Below are the code and all the weights of a small trained network. Each question names an input and a class and asks about switching units off, where a switched-off unit gives its printed mean instead of its output.

import numpy as np


def w(rows, s, z=0):
    codes = np.array(rows[::2]) - 128.0
    scale = np.full(codes.shape[1], s)
    scale[-1] = z or s
    return codes * scale


def f(y):
    return y / 2 * (1 + np.tanh(0.7978845608 * (y + 0.044715 * y**3)))


def log_softmax(a):
    a = a - a.max(-1, keepdims=True)
    return a - np.log(np.exp(a).sum(-1, keepdims=True))


def net(x, mask):
    res = np.array(x, float).reshape(1, 8) / 4 @ E
    y = f(res @ A[0][:, :-1].T + A[0][:, -1])
    res = res + np.where(mask, y, B[0][:, -1]) @ B[0][:, :-1]
    return log_softmax(res[-1] @ U[:, :-1].T + U[:, -1])


A, B = {}, {}
E = w([
[212,196,132,145,210,140,187,101,144],'x0',
[134,65,120,28,31,253,71,45,109],'x1',
[225,31,85,66,69,123,118,131,199],'x2',
[126,159,211,74,99,145,155,98,81],'x3',
[224,122,58,77,104,170,192,130,127],'x4',
[192,159,90,142,201,198,202,87,131],'x5',
[242,100,228,118,70,82,144,181,94],'x6',
[157,224,108,130,38,182,150,34,215],'x7',
],0.0052)
A[0] = w([
[187,118,53,150,178,118,222,172,140,193],'neuron 0',
[204,81,88,146,198,161,217,130,193,179],'neuron 1',
[153,136,198,202,188,72,128,179,1,205],'neuron 2',
[57,93,66,141,201,138,137,145,137,213],'neuron 3',
[195,28,116,94,137,172,124,116,164,240],'neuron 4',
[144,207,135,113,65,186,204,56,47,235],'neuron 5',
[17,93,80,113,94,132,80,90,125,187],'neuron 6',
[132,26,156,90,37,133,72,127,74,227],'neuron 7',
[26,176,137,231,211,89,56,192,143,236],'neuron 8',
[105,176,159,103,156,192,90,56,69,230],'neuron 9',
[170,167,46,155,145,189,202,110,170,253],'neuron 10',
[198,35,103,92,113,126,154,81,175,255],'neuron 11',
[183,110,202,158,179,91,170,195,21,183],'neuron 12',
[70,67,181,78,31,159,56,189,86,144],'neuron 13',
[182,140,181,150,224,71,172,212,108,191],'neuron 14',
],0.0058,0.0028)
B[0] = w([
[186,100,111,105,126,66,54,180,91,197],'neuron 0',
[218,57,89,64,41,136,32,197,175,197],'neuron 1',
[73,94,212,133,166,122,253,201,62,221],'neuron 2',
[58,190,62,185,167,102,42,115,82,188],'neuron 3',
[194,179,119,67,72,229,45,194,181,206],'neuron 4',
[153,217,180,81,175,233,118,136,151,209],'neuron 5',
[81,113,93,160,165,116,160,237,37,201],'neuron 6',
[200,76,95,33,93,226,35,205,164,228],'neuron 7',
[5,173,138,211,215,30,166,157,60,253],'neuron 8',
[114,184,155,101,199,181,198,139,116,189],'neuron 9',
[194,186,88,60,143,208,59,152,161,216],'neuron 10',
[191,178,137,61,72,157,56,163,149,213],'neuron 11',
[111,42,231,71,114,134,174,189,84,205],'neuron 12',
[199,31,61,52,74,170,81,232,89,213],'neuron 13',
[67,67,199,114,135,60,137,200,39,213],'neuron 14',
],0.0051,0.0064)
U = w([
[62,130,215,210,140,39,225,142,102,156],'0',
[158,126,80,193,135,154,149,17,196,1],'1',
[77,199,202,99,187,241,248,77,84,77],'2',
[235,190,106,69,72,206,35,124,201,253],'3',
[43,157,44,181,174,128,77,138,58,100],'4',
[164,3,126,42,82,165,98,197,64,120],'5',
],0.0052,0.0031)

Each question gives the input, the list of numbers given to net, and the class t.
The units are the neurons (one row each of A and B). Each row of codes is followed by its name. A weight is (code - 128) times the scale printed after its matrix; where a second scale follows, it is the last column's (A, B and U).
mask holds one flag per neuron, in row order. A switched-off neuron (its flag False) gives its mean, the last column of its row in B, instead of its output. The means were averaged over made-up inputs and are rounded, as every weight is.
A unit's drop is (log p(t) with every unit on - log p(t) with that unit switched off) / (log p(t) with every unit on - log p(t) with every unit switched off).
The circuit of an input: a set's keep is (log p(t) with only the set's units on - log p(t) with every unit switched off) / (log p(t) with every unit on - log p(t) with every unit switched off). Starting from the 12 units with the biggest drops (on a tie, the unit counted first), units are removed one at a time, each time the one whose removal leaves the highest keep (on an exact tie, the one counted first), for as long as the keep stays at least 0.8.
circuit, biggest first: the units of the circuit, biggest drop first
unit that matters most: the unit with the biggest drop
top k neurons: the k neurons with the biggest drops, biggest first
drop of u: that unit's drop, to one decimal
input [4,-8,-3,-3,-6,5,-8,-4], class 0: circuit, biggest first	neuron 2; neuron 8
input [0,-6,0,-7,3,4,-3,-7], class 0: circuit, biggest first	neuron 8; neuron 2
input [-5,-3,-8,-6,1,-8,0,-8], class 0: circuit, biggest first	neuron 2; neuron 8
input [1,4,-6,3,-2,-1,2,8], class 2: top 2 neurons	neuron 9; neuron 1
input [8,-1,-8,-1,-6,1,-4,-1], class 0: circuit, biggest first	neuron 8; neuron 2; neuron 7
input [4,5,8,-1,6,-8,-2,-5], class 3: unit that matters most	neuron 4
input [-1,3,0,-3,-6,-1,-2,-8], class 4: circuit, biggest first	neuron 8; neuron 3
input [-5,7,6,6,6,7,3,-6], class 3: circuit, biggest first	neuron 4; neuron 11; neuron 14
input [-3,-6,0,-1,3,-2,8,-5], class 0: drop of neuron 14	0.1
input [3,5,-3,0,2,8,-2,-3], class 3: drop of neuron 1	0.1
input [-7,8,2,4,8,0,6,-1], class 3: drop of neuron 13	-0.1
